Each row, then roughly how far along a hidden order it lies, from 0 to 20:
In the rows, 100 means zero.
[138 104 138  80 159 113  13  94 112  84  28  55 114  86  64 129  84 124
  53 129]
20
[ 80 124  74  94  54  83 105 100  85  70  96 119  93 102 122  93 113  83
 116 100]
6
[ 90  81 100 105  89  89 111 112  76  88 165 104 109  90 118  90 118 106
 107  80]
8
[ 72  94  78 111  52  87 156 108  95  90 150 130  92 105 136  71 118  61
 119  74]
0
[ 71 118 112  89  57  82 139 110  82  53  93 112  96  98 108  85 106  86
 112  89]
5
[ 81 110  72 105  67  86 108 103  90  79 122 121  95 103 129  90 119  82
 112  92]
6
[117  99 110  66 124 100  53 100  73  91  75  76 103  84  80 119  90 124
 101 123]
15
[127  93 131  85 160 111  57 101 105 105  73  65 111  86  65 120  85 139
  79 118]
18
[ 71 127  93  77  46  83 119 100  84  50  43 117  87  96 108  92 101  78
 111 106]
5
[ 76 116 116  99  74  87 141 115  78  54 140 112 110 102 110  82 110  97
 111  78]
8
[120  77  72  95 152 113  68  94 116 140 103 102  93  86  97 111  92 114
 106 109]
10
[103 128 123  79  83  92  57  96  51  51  83  91 121  99 101 107 109  81
  82 121]
14
[ 73 109  45 108  74  97 115  94  98 110 124 142  83 103 136  83 115  71
 136 100]
3
[ 88  96  76 104  79  90  97 102  86  92 132 114  98  94 128  94 118  91
 111  94]
7
[101  73  83  89 102  96  70  99  96 114  96  95  91  77 109 105 106 108
 111 109]
9
[ 77 109  67 103  47  82 122 104  91  81 111 126  88 104 130  85 117  70
 115  89]
3
[ 86  77  65 106  88 101  86  94 100 111 114 116  85  83 131  89 115  83
 128 104]
6
[ 77 112  53 102  46  87 107  95  88  90 101 135  82 105 139  88 118  62
 124  98]
3
[121  86 118  80 152 107  71 102 102 105  73  77 106  84  71 113  86 143
  99 115]
14
[121  71  82  94 147 107  75  98 120 140 101  92  96  84  96 109  94 117
 100 106]
11
[ 67 124  90  82  40  79 130 103  83  61  75 123  88  99 113  87 102  79
 127  98]
4
[ 75 129  78  82  45  79 114  99  81  61  67 127  85  99 115  93 106  74
 125 105]
4
[ 66 125  95  74  39  79 133 102  85  55  55 124  83  96 111  90 102  79
 123 101]
3
[ 75 102  64 113  62  93 130 103  95  96 151 133  93 106 139  78 121  72
 121  83]
3
[137  96  93  89 155 107  45  95 108 122  72  77 102  91  78 125  92 133
  85 116]
16
[ 78  95  80 121  69  92 147 112  97  95 177 126 103 106 136  74 123  77
 115  72]
4
[117 108 119  67 108  97  46 100  60  85  93  81 107  89  86 120  94 111
  96 124]
15
[115  77  67  93 150 109  70  93 113 146  96 111  89  85 103 110  94 109
 115 112]
9
[ 75 109  68 108  55  84 128 105  95  82 126 126  93 105 132  85 119  75
 115  85]
3
[ 71 102  57 102  35  87 136  99  91  91 108 133  82 103 141  83 115  60
 124  90]
0
[111  92 105  70 121  97  67  99  80 100  72  90  94  79  90 115  90 120
 118 123]
12
[ 91  93 119  87 101  92 102 109  55  82 148  97 111  86 102  98 106 115
 118 100]
10
[ 72 102  63 106  41  86 133 102  93  91 120 133  86 103 137  81 118  65
 120  84]
1
[ 69 102  51 113  57  95 135 100  91 108 152 140  87 107 141  75 120  76
 138  89]
1
[133 102 126  86 169 113  39  97 108  99  66  66 112  89  67 125  86 140
  74 122]
20
[ 79 115 120  89  52  88 126 109  87  43  82  99 101  98 107  82 106  82
  85  92]
7
[122  81 114  88 156 106  79 105 109 110  92  76 107  85  72 114  90 139
  89 106]
14
[108  70  69  93 138 108  73  94 111 143 104 107  89  82 103 105  95 107
 116 109]
8
[ 83 131 100  85  62  87  96 100  74  50  65 108 100 102 104  94 110  85
 106 106]
9
[ 90  96  69 104  76  89  91  99  85  97 122 118  94  92 130  94 120  89
 113 100]
7
[124  92 132  77 142 107  49 100  97  89  65  68 108  85  72 120  87 124
  79 120]
17
[ 78 128  98  82  58  86 111 102  82  54  58 112  92 102 109  91 104  85
 106 102]
7
[123  93 114  81 156 109  62  99  99 110  70  75 104  87  68 118  85 142
  90 118]
16
[126  69  97  91 148 104  72 103 112 121  93  78 102  84  83 113  93 131
  87 106]
13
[ 94  96  90  87  92  89  69  99  67  89 113 107  98  85 112 102 109 105
 119 109]
9
[120  63 101 111 151 110  96 110 123 136 161  86 111  89 101 105  98 128
  92  83]
12
[118  85 122  75 143 106  75 102  97  97  78  76 103  80  76 112  85 134
 101 116]
14
[122  80 128  89 161 108  90 109 108 109 113  72 113  84  70 111  89 144
  87  93]
15
[122  70  88 101 153 109  81 103 118 138 125  93 102  88  95 109  95 120
  96  97]
11
[ 63 109 102  86  36  78 163 110  85  61  84 123  86  96 112  81 102  74
 126  89]
0
[ 82 121  88  92  71  82 103 101  73  69 105 119  98 100 109  93 112  90
 116 100]
7
[ 99  63  75 100 106 102  81  98 103 123 111 103  90  77 118  97 108 101
 118 104]
8
